Here is a tiny trained network, its code and every weight. The questions are about switching its units off for an input and a target symbol, where a switched-off unit gives its printed mean instead of its output.

import numpy as np


def w(rows, s, z=0):
    codes = np.array(rows[::2]) - 128.0
    scale = np.full(codes.shape[1], s)
    scale[-1] = z or s
    return codes * scale


def f(y):
    return np.maximum(y, 0)


def softmax(a):
    e = np.exp(a - a.max(-1, keepdims=True))
    return e / e.sum(-1, keepdims=True)


def log_softmax(a):
    a = a - a.max(-1, keepdims=True)
    return a - np.log(np.exp(a).sum(-1, keepdims=True))


def net(x, mask):
    ids = ['αβγδεζηθμξπστφψω'.index(c) for c in x.split()]
    T = len(ids)
    res = E[ids] + P[:T]
    r = res
    for j in range(2):
        rows = slice(2 * j, 2 * j + 2)
        q, k, v = (r @ M[0][rows].T for M in (Q, K, V))
        z = softmax(np.where(np.tri(T) > 0, q @ k.T / 2**0.5, -1e9)) @ v
        o = O[0][rows]
        res = res + np.where(mask[j], z, o[:, -1]) @ o[:, :-1]
    y = f(res @ A[0][:, :-1].T + A[0][:, -1])
    res = res + np.where(mask[2:6], y, B[0][:, -1]) @ B[0][:, :-1]
    return log_softmax(res[-1] @ U[:, :-1].T + U[:, -1])


Q, K, V, O, A, B = {}, {}, {}, {}, {}, {}
E = w([
[137,168,170,162],'α',
[152,171,184,150],'β',
[113,116,152,123],'γ',
[156,182,186,177],'δ',
[138,108,153,112],'ε',
[106,143,167,132],'ζ',
[178,165,172,157],'η',
[88,149,117,147],'θ',
[61,90,233,52],'μ',
[113,179,211,134],'ξ',
[179,2,211,61],'π',
[124,13,64,169],'σ',
[173,172,81,139],'τ',
[70,140,97,229],'φ',
[180,132,26,140],'ψ',
[223,93,91,252],'ω',
],0.015)
P = w([
[188,239,138,201],'0',
[163,85,146,144],'1',
[196,130,162,228],'2',
[173,178,103,253],'3',
[158,150,87,226],'4',
[241,83,171,163],'5',
],0.0057)
Q[0] = w([
[143,150,36,29],'h0',
[245,84,149,153],'h0',
[75,46,160,226],'h1',
[186,156,254,227],'h1',
],0.0086)
K[0] = w([
[18,255,181,32],'h0',
[127,161,12,52],'h0',
[246,105,48,241],'h1',
[88,113,18,196],'h1',
],0.0071)
V[0] = w([
[135,253,117,76],'h0',
[67,153,196,92],'h0',
[210,161,113,84],'h1',
[100,135,204,114],'h1',
],0.017)
O[0] = w([
[84,198,95,106,2],'h0',
[119,147,199,109,45],'h0',
[254,174,154,132,119],'h1',
[115,110,176,105,90],'h1',
],0.017,0.0095)
A[0] = w([
[123,127,120,206,252],'n0',
[111,139,88,149,226],'n1',
[138,133,27,54,89],'n2',
[114,80,10,181,91],'n3',
],0.011,0.0043)
B[0] = w([
[160,104,139,3,206],'n0',
[139,137,74,98,164],'n1',
[132,137,159,88,148],'n2',
[81,146,153,199,253],'n3',
],0.016,0.021)
U = w([
[122,225,219,217,93],'α',
[69,187,224,139,181],'β',
[73,105,69,2,210],'γ',
[13,41,75,56,132],'δ',
[96,155,178,123,68],'ε',
[84,81,141,183,74],'ζ',
[114,179,189,171,54],'η',
[145,163,150,172,120],'θ',
[140,72,188,53,189],'μ',
[81,179,226,180,52],'ξ',
[182,195,132,181,117],'π',
[106,165,179,160,49],'σ',
[63,148,226,106,40],'τ',
[161,145,77,108,254],'φ',
[127,154,152,177,20],'ψ',
[176,122,64,219,78],'ω',
],0.007,0.0052)

Each question gives the input, a string of symbols that net reads in full, and the target symbol t.
The units are the heads (2 rows each of Q, K, V and O) and the neurons (one row each of A and B). Each row of codes is followed by its name. A weight is (code - 128) times the scale printed after its matrix; where a second scale follows, it is the last column's (O, A, B and U).
mask holds one flag per unit, heads first, then neurons. A switched-off unit (its flag False) gives its mean, the last column of its rows in O or B, instead of its output. The means were averaged over made-up inputs and are rounded, as every weight is.
A unit's drop is (log p(t) with every unit on - log p(t) with that unit switched off) / (log p(t) with every unit on - log p(t) with every unit switched off).
The circuit of an input: a set's keep is (log p(t) with only the set's units on - log p(t) with every unit switched off) / (log p(t) with every unit on - log p(t) with every unit switched off). Starting from all 6 units, units are removed one at a time, each time the one whose removal leaves the highest keep (on an exact tie, the one counted first), for as long as the keep stays at least 0.8.
circuit, biggest first: the units of the circuit, biggest drop first
most important unit: the unit with the biggest drop
top k neurons: the k neurons with the biggest drops, biggest first
which heads matter: for each layer, one digit per head in row order, 1 if its drop is at least 0.15 and else 0, layers parted by /
input θ φ β φ θ, target δ: top neuron => (n1)
input π π γ, target μ: which heads matter => 10
input π θ δ, target μ: which heads matter => 00
input β β π σ ζ η, target ζ: circuit, biggest first => (n3 h1 h0)
input π η ξ, target μ: which heads matter => 00
input ω θ π, target ω: which heads matter => 11
input δ ζ π ξ, target μ: circuit, biggest first => (n3 h0)
input π α β π γ, target μ: circuit, biggest first => (n3 h1)
input π σ β, target ζ: circuit, biggest first => (h1 h0)
input δ σ φ θ θ, target δ: top 2 neurons => (n0 n1)
input δ θ σ φ, target ζ: circuit, biggest first => (n3 h0)
input φ θ μ, target δ: top 2 neurons => (n3 n0)
input θ γ π σ α, target ζ: circuit, biggest first => (h0 h1)
input π ξ φ ξ φ ζ, target δ: which heads matter => 01
input δ θ δ β τ η, target φ: circuit, biggest first => (n3 h0 h1)
input β μ θ σ φ, target δ: which heads matter => 01
input τ α φ θ σ δ, target ζ: most important unit => n3
input π θ π δ, target μ: which heads matter => 10
input ζ ξ ζ σ φ ξ, target ζ: circuit, biggest first => (n3 h0 h1)
input σ ω ε, target ω: which heads matter => 11
input ξ φ π α, target δ: which heads matter => 01
input π π ω φ, target ω: circuit, biggest first => (h0)
input θ θ γ η, target γ: which heads matter => 10
input θ α σ π π, target ζ: which heads matter => 11
input π τ ω π η, target ω: which heads matter => 11
input θ θ θ, target γ: top 2 neurons => (n3 n1)
input ε ω θ, target ω: most important unit => n3
input π θ π ε, target μ: top 2 neurons => (n3 n1)
input τ α γ, target φ: circuit, biggest first => (n3 h1 h0)
